Below is a small trained network, with its code and all its weights. Each question gives an input and a target symbol and asks what happens when units are switched off, that is, made to give their printed mean instead of their output.

import numpy as np


def w(rows, s, z=0):
    codes = np.array(rows[::2]) - 128.0
    scale = np.full(codes.shape[1], s)
    scale[-1] = z or s
    return codes * scale


def f(y):
    return y / 2 * (1 + np.tanh(0.7978845608 * (y + 0.044715 * y**3)))


def softmax(a):
    e = np.exp(a - a.max(-1, keepdims=True))
    return e / e.sum(-1, keepdims=True)


def log_softmax(a):
    a = a - a.max(-1, keepdims=True)
    return a - np.log(np.exp(a).sum(-1, keepdims=True))


def net(x, mask):
    ids = ['αβζηθλμξσψω'.index(c) for c in x.split()]
    T = len(ids)
    res = E[ids] + P[:T]
    r = res
    for j in range(2):
        rows = slice(2 * j, 2 * j + 2)
        q, k, v = (r @ M[0][rows].T for M in (Q, K, V))
        z = softmax(np.where(np.tri(T) > 0, q @ k.T / 2**0.5, -1e9)) @ v
        o = O[0][rows]
        res = res + np.where(mask[j], z, o[:, -1]) @ o[:, :-1]
    y = f(res @ A[0][:, :-1].T + A[0][:, -1])
    res = res + np.where(mask[2:10], y, B[0][:, -1]) @ B[0][:, :-1]
    return log_softmax(res[-1] @ U[:, :-1].T + U[:, -1])


Q, K, V, O, A, B = {}, {}, {}, {}, {}, {}
E = w([
[128,33,74,158],'α',
[173,168,165,132],'β',
[121,4,186,166],'ζ',
[118,144,136,186],'η',
[145,88,185,60],'θ',
[213,130,172,186],'λ',
[117,145,167,148],'μ',
[99,179,89,114],'ξ',
[79,92,145,28],'σ',
[199,62,55,181],'ψ',
[143,161,128,27],'ω',
],0.021)
P = w([
[91,161,71,245],'0',
[27,115,202,80],'1',
[194,92,6,126],'2',
[40,97,211,70],'3',
[223,72,5,112],'4',
[43,89,214,67],'5',
[237,76,2,109],'6',
],0.0064)
Q[0] = w([
[70,143,218,86],'h0',
[202,37,84,72],'h0',
[72,78,175,2],'h1',
[134,40,115,91],'h1',
],0.0093)
K[0] = w([
[110,175,207,100],'h0',
[136,47,149,107],'h0',
[127,230,122,5],'h1',
[178,154,82,85],'h1',
],0.011)
V[0] = w([
[174,178,47,188],'h0',
[176,255,150,106],'h0',
[81,238,163,61],'h1',
[174,253,89,96],'h1',
],0.0056)
O[0] = w([
[115,195,72,205,75],'h0',
[119,210,255,169,4],'h0',
[40,182,114,109,55],'h1',
[103,225,71,176,66],'h1',
],0.0073,0.0036)
A[0] = w([
[173,129,254,176,119],'n0',
[205,98,135,184,21],'n1',
[65,99,187,92,58],'n2',
[132,72,81,84,253],'n3',
[85,112,219,56,96],'n4',
[186,215,213,67,39],'n5',
[63,136,94,66,201],'n6',
[178,126,153,76,137],'n7',
],0.013,0.005)
B[0] = w([
[63,171,168,66,192],'n0',
[130,148,65,61,195],'n1',
[85,113,106,183,176],'n2',
[145,98,154,158,251],'n3',
[135,198,33,179,205],'n4',
[255,123,183,136,168],'n5',
[155,107,123,44,182],'n6',
[111,74,128,200,173],'n7',
],0.011,0.016)
U = w([
[117,28,190,76,147],'α',
[196,137,194,159,106],'β',
[90,81,141,207,138],'ζ',
[46,99,183,119,254],'η',
[151,165,78,226,107],'θ',
[155,102,167,11,180],'λ',
[91,188,78,129,164],'μ',
[105,173,85,15,67],'ξ',
[60,112,39,100,37],'σ',
[166,85,99,125,131],'ψ',
[190,146,62,111,109],'ω',
],0.012,0.0074)

Each question gives the input, a string of symbols that net reads in full, and the target symbol t.
The units are the heads (2 rows each of Q, K, V and O) and the neurons (one row each of A and B). Each row of codes is followed by its name. A weight is (code - 128) times the scale printed after its matrix; where a second scale follows, it is the last column's (O, A, B and U).
mask holds one flag per unit, heads first, then neurons. A switched-off unit (its flag False) gives its mean, the last column of its rows in O or B, instead of its output. The means were averaged over made-up inputs and are rounded, as every weight is.
A unit's drop is (log p(t) with every unit on - log p(t) with that unit switched off) / (log p(t) with every unit on - log p(t) with every unit switched off).
The circuit of an input: a set's keep is (log p(t) with only the set's units on - log p(t) with every unit switched off) / (log p(t) with every unit on - log p(t) with every unit switched off). Starting from all 10 units, units are removed one at a time, each time the one whose removal leaves the highest keep (on an exact tie, the one counted first), for as long as the keep stays at least 0.8.
circuit, biggest first: the units of the circuit, biggest drop first
k most important neurons: the k neurons with the biggest drops, biggest first
heads that matter: for each layer, one digit per head in row order, 1 if its drop is at least 0.15 and else 0, layers parted by /
input β ζ λ θ σ, target α: circuit, biggest first -> (n3)
input β λ ζ η σ, target α: circuit, biggest first -> (n3; n1)
input η β η ξ ζ ξ, target ξ: circuit, biggest first -> (n6; h1)
input β ψ ζ η ξ, target α: circuit, biggest first -> (n4; h1)
input η λ η ζ, target ζ: heads that matter -> 10
input σ θ η β, target β: heads that matter -> 10
input σ λ λ λ, target λ: circuit, biggest first -> (n0; n2)
input λ θ η α σ, target ψ: circuit, biggest first -> (n3; n0)
input ζ ξ β, target α: circuit, biggest first -> (h1; n4)
input λ ζ β η μ σ λ, target α: 2 most important neurons -> (n7; n4)
input ξ α λ ψ η σ, target σ: 2 most important neurons -> (n4; n6)
input σ β θ λ λ, target ξ: circuit, biggest first -> (n1; n0; h0)
input θ β β ζ ξ λ θ, target α: circuit, biggest first -> (h0; n7)
input β ψ ζ β λ λ β, target α: circuit, biggest first -> (n4; h1)
input σ β ζ λ θ, target α: circuit, biggest first -> (h0; n3; n7)
input μ μ α ξ λ ζ, target ζ: 2 most important neurons -> (n1; n2)
input η σ α η β α β, target ψ: most important neuron -> (n4)
input β μ μ, target η: 2 most important neurons -> (n4; n1)
input λ μ ω, target λ: 2 most important neurons -> (n4; n6)
input ω ω μ λ β, target λ: 4 most important neurons -> (n4; n3; n0; n2)
input η ω λ σ β, target λ: 3 most important neurons -> (n4; n3; n2)
input η μ ζ ζ θ μ, target μ: 3 most important neurons -> (n4; n3; n0)
input η θ β λ θ, target ζ: 2 most important neurons -> (n7; n1)
input ψ β α β ξ, target ψ: heads that matter -> 01
input λ σ ω, target λ: heads that matter -> 01
